Below are the code and all the weights of a small trained network. Each question names an input and a class and asks about switching units off, where a switched-off unit gives its printed mean instead of its output.

import numpy as np


def w(rows, s, z=0):
    codes = np.array(rows[::2]) - 128.0
    scale = np.full(codes.shape[1], s)
    scale[-1] = z or s
    return codes * scale


def f(y):
    return y / 2 * (1 + np.tanh(0.7978845608 * (y + 0.044715 * y**3)))


def log_softmax(a):
    a = a - a.max(-1, keepdims=True)
    return a - np.log(np.exp(a).sum(-1, keepdims=True))


def net(x, mask):
    res = np.array(x, float).reshape(1, 8) / 4 @ E
    y = f(res @ A[0][:, :-1].T + A[0][:, -1])
    res = res + np.where(mask, y, B[0][:, -1]) @ B[0][:, :-1]
    return log_softmax(res[-1] @ U[:, :-1].T + U[:, -1])


A, B = {}, {}
E = w([
[89,63,229,103,96,137,92,80,51,129,82],'x0',
[118,126,128,124,103,120,111,128,151,130,123],'x1',
[51,87,84,27,135,99,189,173,102,77,175],'x2',
[176,35,103,119,54,204,109,20,168,23,227],'x3',
[133,188,182,66,128,253,64,239,146,78,136],'x4',
[102,118,123,116,90,129,94,126,177,158,127],'x5',
[100,228,211,134,68,117,194,74,141,116,213],'x6',
[131,63,189,157,97,153,255,179,218,114,63],'x7',
],0.0057)
A[0] = w([
[72,195,175,119,92,125,168,90,155,147,179,184],'neuron 1',
[132,196,187,127,69,126,182,123,128,146,191,130],'neuron 2',
[137,88,115,160,122,68,170,88,78,144,136,74],'neuron 3',
[50,102,93,45,121,116,185,157,128,99,161,51],'neuron 4',
[91,162,160,127,131,214,91,187,125,117,132,51],'neuron 5',
[52,170,129,95,142,54,162,199,101,144,94,114],'neuron 6',
[184,89,107,118,87,136,110,109,128,105,185,50],'neuron 7',
[77,170,135,127,147,65,127,190,102,161,69,14],'neuron 8',
[182,165,152,97,154,213,118,174,121,68,126,130],'neuron 9',
[217,82,119,77,137,159,147,76,110,72,154,135],'neuron 10',
[162,57,176,136,59,168,227,188,188,151,94,49],'neuron 11',
[184,185,1,171,142,127,203,181,233,143,176,182],'neuron 12',
[138,100,104,163,169,72,163,84,106,125,121,132],'neuron 13',
[207,150,164,193,116,169,86,85,187,186,88,124],'neuron 14',
[104,180,77,108,101,122,30,101,67,126,160,62],'neuron 15',
[105,177,112,146,115,115,73,111,78,136,188,74],'neuron 16',
[150,80,117,107,116,190,137,66,109,114,172,64],'neuron 17',
[101,94,171,166,126,146,209,152,189,100,76,91],'neuron 18',
[135,92,113,146,95,168,120,109,134,96,174,70],'neuron 19',
[136,85,93,114,110,166,131,92,146,105,172,81],'neuron 20',
[103,167,112,138,128,97,144,147,94,175,92,54],'neuron 21',
[104,105,95,183,124,80,152,77,127,137,122,56],'neuron 22',
[133,108,86,159,112,57,158,79,128,130,118,76],'neuron 23',
[124,205,202,165,126,97,175,86,140,124,218,152],'neuron 24',
[140,92,103,116,94,130,103,100,163,92,169,74],'neuron 25',
[170,68,98,125,105,170,152,113,183,85,169,109],'neuron 26',
[64,40,237,106,103,142,131,91,64,141,67,132],'neuron 27',
[193,44,50,116,150,141,90,160,122,133,52,150],'neuron 28',
[52,106,74,57,111,131,157,141,129,99,137,252],'neuron 29',
[222,172,146,209,100,172,98,99,138,176,82,91],'neuron 30',
[71,99,100,46,125,100,150,159,129,103,143,96],'neuron 31',
[167,156,160,59,126,171,105,185,139,103,139,97],'neuron 32',
],0.0071,0.0038)
B[0] = w([
[164,84,137,105,149,110,90,200,172,77,75,187],'neuron 1',
[149,50,110,100,149,111,106,189,169,78,93,173],'neuron 2',
[111,102,114,150,57,154,164,158,152,139,178,172],'neuron 3',
[51,130,88,176,194,199,193,58,83,69,109,181],'neuron 4',
[73,95,106,158,82,94,198,175,196,196,227,171],'neuron 5',
[143,171,186,142,159,157,161,73,167,135,88,208],'neuron 6',
[146,177,166,110,166,140,153,117,192,154,121,166],'neuron 7',
[154,191,185,124,169,141,163,128,206,176,114,181],'neuron 8',
[57,85,115,149,25,51,168,161,147,176,183,198],'neuron 9',
[118,186,154,132,143,99,124,118,172,148,73,203],'neuron 10',
[168,167,43,49,156,76,101,60,70,168,206,203],'neuron 11',
[181,122,203,175,35,233,1,125,6,135,106,254],'neuron 12',
[100,127,120,122,77,100,132,183,152,149,168,182],'neuron 13',
[47,127,85,153,152,172,159,73,113,52,104,201],'neuron 14',
[163,171,68,66,146,111,120,102,78,148,202,180],'neuron 15',
[159,119,79,84,151,128,133,132,130,133,148,153],'neuron 16',
[145,176,181,135,162,107,149,126,160,172,97,179],'neuron 17',
[176,184,27,27,170,65,114,57,74,158,187,187],'neuron 18',
[140,184,158,141,137,127,174,129,215,155,102,165],'neuron 19',
[152,177,177,156,165,131,161,93,184,166,82,177],'neuron 20',
[127,172,163,136,166,146,188,136,168,177,149,152],'neuron 21',
[87,91,99,134,82,129,210,153,164,179,181,164],'neuron 22',
[81,87,135,141,62,155,186,191,170,182,208,176],'neuron 23',
[139,75,119,102,159,72,91,194,153,104,90,195],'neuron 24',
[169,157,170,154,179,154,154,122,160,165,102,172],'neuron 25',
[149,179,166,115,147,126,152,114,134,164,107,210],'neuron 26',
[188,131,185,145,69,214,58,130,33,136,137,214],'neuron 27',
[157,66,117,100,144,47,93,203,213,83,74,232],'neuron 28',
[88,129,135,185,128,127,86,110,78,73,102,235],'neuron 29',
[52,113,89,156,193,188,197,38,105,48,127,187],'neuron 30',
[96,123,109,133,132,165,153,94,139,80,113,177],'neuron 31',
[80,99,110,161,66,126,206,135,163,176,157,180],'neuron 32',
],0.0069,0.0063)
U = w([
[166,207,209,148,184,120,178,117,200,194,97,66],'0',
[62,51,104,163,22,101,187,164,168,193,230,87],'1',
[209,159,17,21,175,86,112,86,75,149,219,97],'2',
[42,97,89,192,181,169,166,75,103,3,108,93],'3',
[207,95,206,162,51,184,63,136,48,132,127,106],'4',
[194,9,113,86,167,55,96,204,198,55,72,77],'5',
[138,116,135,144,107,97,116,129,123,113,116,254],'6',
[141,110,134,144,120,107,108,131,134,115,132,250],'7',
],0.0084,0.0086)

Each question gives the input, the list of numbers given to net, and the class t.
The units are the neurons (one row each of A and B). Each row of codes is followed by its name. A weight is (code - 128) times the scale printed after its matrix; where a second scale follows, it is the last column's (A, B and U).
mask holds one flag per neuron, in row order. A switched-off neuron (its flag False) gives its mean, the last column of its row in B, instead of its output. The means were averaged over made-up inputs and are rounded, as every weight is.
A unit's drop is (log p(t) with every unit on - log p(t) with that unit switched off) / (log p(t) with every unit on - log p(t) with every unit switched off).
The circuit of an input: a set's keep is (log p(t) with only the set's units on - log p(t) with every unit switched off) / (log p(t) with every unit on - log p(t) with every unit switched off). Starting from the 12 units with the biggest drops (on a tie, the unit counted first), units are removed one at a time, each time the one whose removal leaves the highest keep (on an exact tie, the one counted first), for as long as the keep stays at least 0.8.
units of the circuit, in order: the units of the circuit, biggest drop first
most important unit: the unit with the biggest drop
top k neurons: the k neurons with the biggest drops, biggest first
input [4,4,5,-6,2,1,-6,1], class 0: units of the circuit, in order : neuron 8
input [1,-2,-7,-4,1,4,-5,-1], class 3: units of the circuit, in order : neuron 30; neuron 14
input [-1,8,8,6,-7,-1,5,-2], class 3: top 2 neurons : neuron 4; neuron 29
input [2,-4,-1,0,8,-6,7,-8], class 1: top 2 neurons : neuron 9; neuron 5
input [-3,-6,-6,-1,-3,1,3,-1], class 3: units of the circuit, in order : neuron 30; neuron 14
input [-2,-1,6,4,-7,2,8,-2], class 5: units of the circuit, in order : neuron 1; neuron 24
input [-8,-2,-3,1,7,6,8,-2], class 4: top 2 neurons : neuron 12; neuron 28
input [3,5,-5,-8,-7,2,-5,-7], class 0: top 3 neurons : neuron 8; neuron 21; neuron 6
input [-8,2,-5,-4,1,-7,7,-3], class 4: top 2 neurons : neuron 12; neuron 28
input [5,6,-7,7,4,7,-3,6], class 0: units of the circuit, in order : neuron 26; neuron 19; neuron 12
input [2,8,-7,-5,-2,0,8,-6], class 5: units of the circuit, in order : neuron 24; neuron 1; neuron 2
input [0,-4,-1,-6,-1,4,4,8], class 2: units of the circuit, in order : neuron 18; neuron 11
input [2,-1,-1,3,7,-6,3,-2], class 1: units of the circuit, in order : neuron 9; neuron 5
input [0,-1,6,-6,1,5,-8,-6], class 5: most important unit : neuron 28
input [7,-4,-5,7,2,-2,8,-3], class 5: units of the circuit, in order : neuron 24; neuron 2
input [8,-4,0,0,1,1,-2,8], class 2: top 2 neurons : neuron 11; neuron 18
input [2,6,-6,2,0,-3,-7,0], class 5: top 3 neurons : neuron 28; neuron 4; neuron 29
input [8,2,-5,-1,-3,-1,5,8], class 2: units of the circuit, in order : neuron 18; neuron 11
input [2,-1,-4,5,-4,-1,-3,6], class 2: units of the circuit, in order : neuron 11; neuron 18
input [4,2,-7,5,-5,5,5,3], class 3: most important unit : neuron 14
input [-7,2,7,0,-4,-7,-2,3], class 3: top 2 neurons : neuron 4; neuron 27
input [-6,-3,5,-1,7,3,1,8], class 2: top 2 neurons : neuron 11; neuron 18
input [-4,-2,8,-7,-3,4,7,-1], class 3: top 3 neurons : neuron 4; neuron 29; neuron 31
input [7,1,5,-7,-5,-4,-1,4], class 0: top 4 neurons : neuron 8; neuron 6; neuron 12; neuron 21
input [2,7,-6,-5,7,-2,-4,-3], class 1: top 2 neurons : neuron 5; neuron 9
